[[117 116 108 150 136]
 [126 124 122 133 126]
 [143 118 143 148 141]
 [148 113 120 150 143]
 [147 152 110 145 149]
 [145 118 134 132 145]
 [109 131 116 133 128]
 [150 135 142 140 109]
 [142 142 104 133 144]]
->
[[142 150 109 145 147 148 143 126 117]
 [142 135 131 118 152 113 118 124 116]
 [104 142 116 134 110 120 143 122 108]
 [133 140 133 132 145 150 148 133 150]
 [144 109 128 145 149 143 141 126 136]]

[[132 105 123 136 115 115 120 141 125 120 120 133 127 131 129]
 [115 130 108 120 121 124 120 120 122 130 116 113 125 117 117]
 [111 122 132 126 139 121 122 124 128 103 122 124 130 119 107]
 [122 111 133 120 107 118 124 118 118 122 127 129 115 122 134]
 [102 148 124 118 133 112 120 116 121 124 113 117 124 114 104]
 [115 123 143 117 123 114 127 111 121 112 127 124 121 115 121]]
->
[[115 102 122 111 115 132]
 [123 148 111 122 130 105]
 [143 124 133 132 108 123]
 [117 118 120 126 120 136]
 [123 133 107 139 121 115]
 [114 112 118 121 124 115]
 [127 120 124 122 120 120]
 [111 116 118 124 120 141]
 [121 121 118 128 122 125]
 [112 124 122 103 130 120]
 [127 113 127 122 116 120]
 [124 117 129 124 113 133]
 [121 124 115 130 125 127]
 [115 114 122 119 117 131]
 [121 104 134 107 117 129]]

[[120 128 124]
 [123 126 131]
 [116 128 121]
 [135 135 141]
 [120 135 121]
 [131 130 140]
 [122 149 129]
 [127 134 131]]
->
[[127 122 131 120 135 116 123 120]
 [134 149 130 135 135 128 126 128]
 [131 129 140 121 141 121 131 124]]

[[125 144 124 116 126 108 126 130 146 123 131 142]
 [134 139 104 115 132 138 121 143 115 124 128 119]
 [137 145 129 132 121 145 132 112 113 127 130 144]
 [134 138 103 129 127 141 104 118 100 128 129 153]]
->
[[134 137 134 125]
 [138 145 139 144]
 [103 129 104 124]
 [129 132 115 116]
 [127 121 132 126]
 [141 145 138 108]
 [104 132 121 126]
 [118 112 143 130]
 [100 113 115 146]
 [128 127 124 123]
 [129 130 128 131]
 [153 144 119 142]]

[[136 128 130 110 125 139 129 127 142 117]
 [138 136 128 130 110 125 139 129 127 142]
 [126 140 124 122 138 136 128 130 110 125]
 [108 113 126 140 124 122 138 136 128 130]
 [140 124 122 138 136 128 130 110 125 139]
 [158 108 113 126 140 124 122 138 136 128]
 [124 122 138 136 128 130 110 125 139 129]
 [122 138 136 128 130 110 125 139 129 127]
 [113 126 140 124 122 138 136 128 130 110]]
->
[[113 122 124 158 140 108 126 138 136]
 [126 138 122 108 124 113 140 136 128]
 [140 136 138 113 122 126 124 128 130]
 [124 128 136 126 138 140 122 130 110]
 [122 130 128 140 136 124 138 110 125]
 [138 110 130 124 128 122 136 125 139]
 [136 125 110 122 130 138 128 139 129]
 [128 139 125 138 110 136 130 129 127]
 [130 129 139 136 125 128 110 127 142]
 [110 127 129 128 139 130 125 142 117]]

[[125 139 129 129 143 128 128 118]
 [134 128 129 119 116 128 123 123]
 [136 136 127 117 122 125 131 133]
 [134 128 133 143 131 137 118 123]
 [113 133 137 126 132 128 140 123]
 [109 136 132 141 127 138 121 121]
 [134 133 132 124 122 131 130 131]
 [110 122 121 121 119 129 135 127]
 [127 135 133 124 106 135 132 142]
 [119 148 125 124 119 125 136 127]]
->
[[119 127 110 134 109 113 134 136 134 125]
 [148 135 122 133 136 133 128 136 128 139]
 [125 133 121 132 132 137 133 127 129 129]
 [124 124 121 124 141 126 143 117 119 129]
 [119 106 119 122 127 132 131 122 116 143]
 [125 135 129 131 138 128 137 125 128 128]
 [136 132 135 130 121 140 118 131 123 128]
 [127 142 127 131 121 123 123 133 123 118]]

[[128 123]
 [123 124]
 [133 135]
 [120 130]
 [143 119]
 [135 125]
 [109 127]
 [153 141]
 [146 151]]
->
[[146 153 109 135 143 120 133 123 128]
 [151 141 127 125 119 130 135 124 123]]
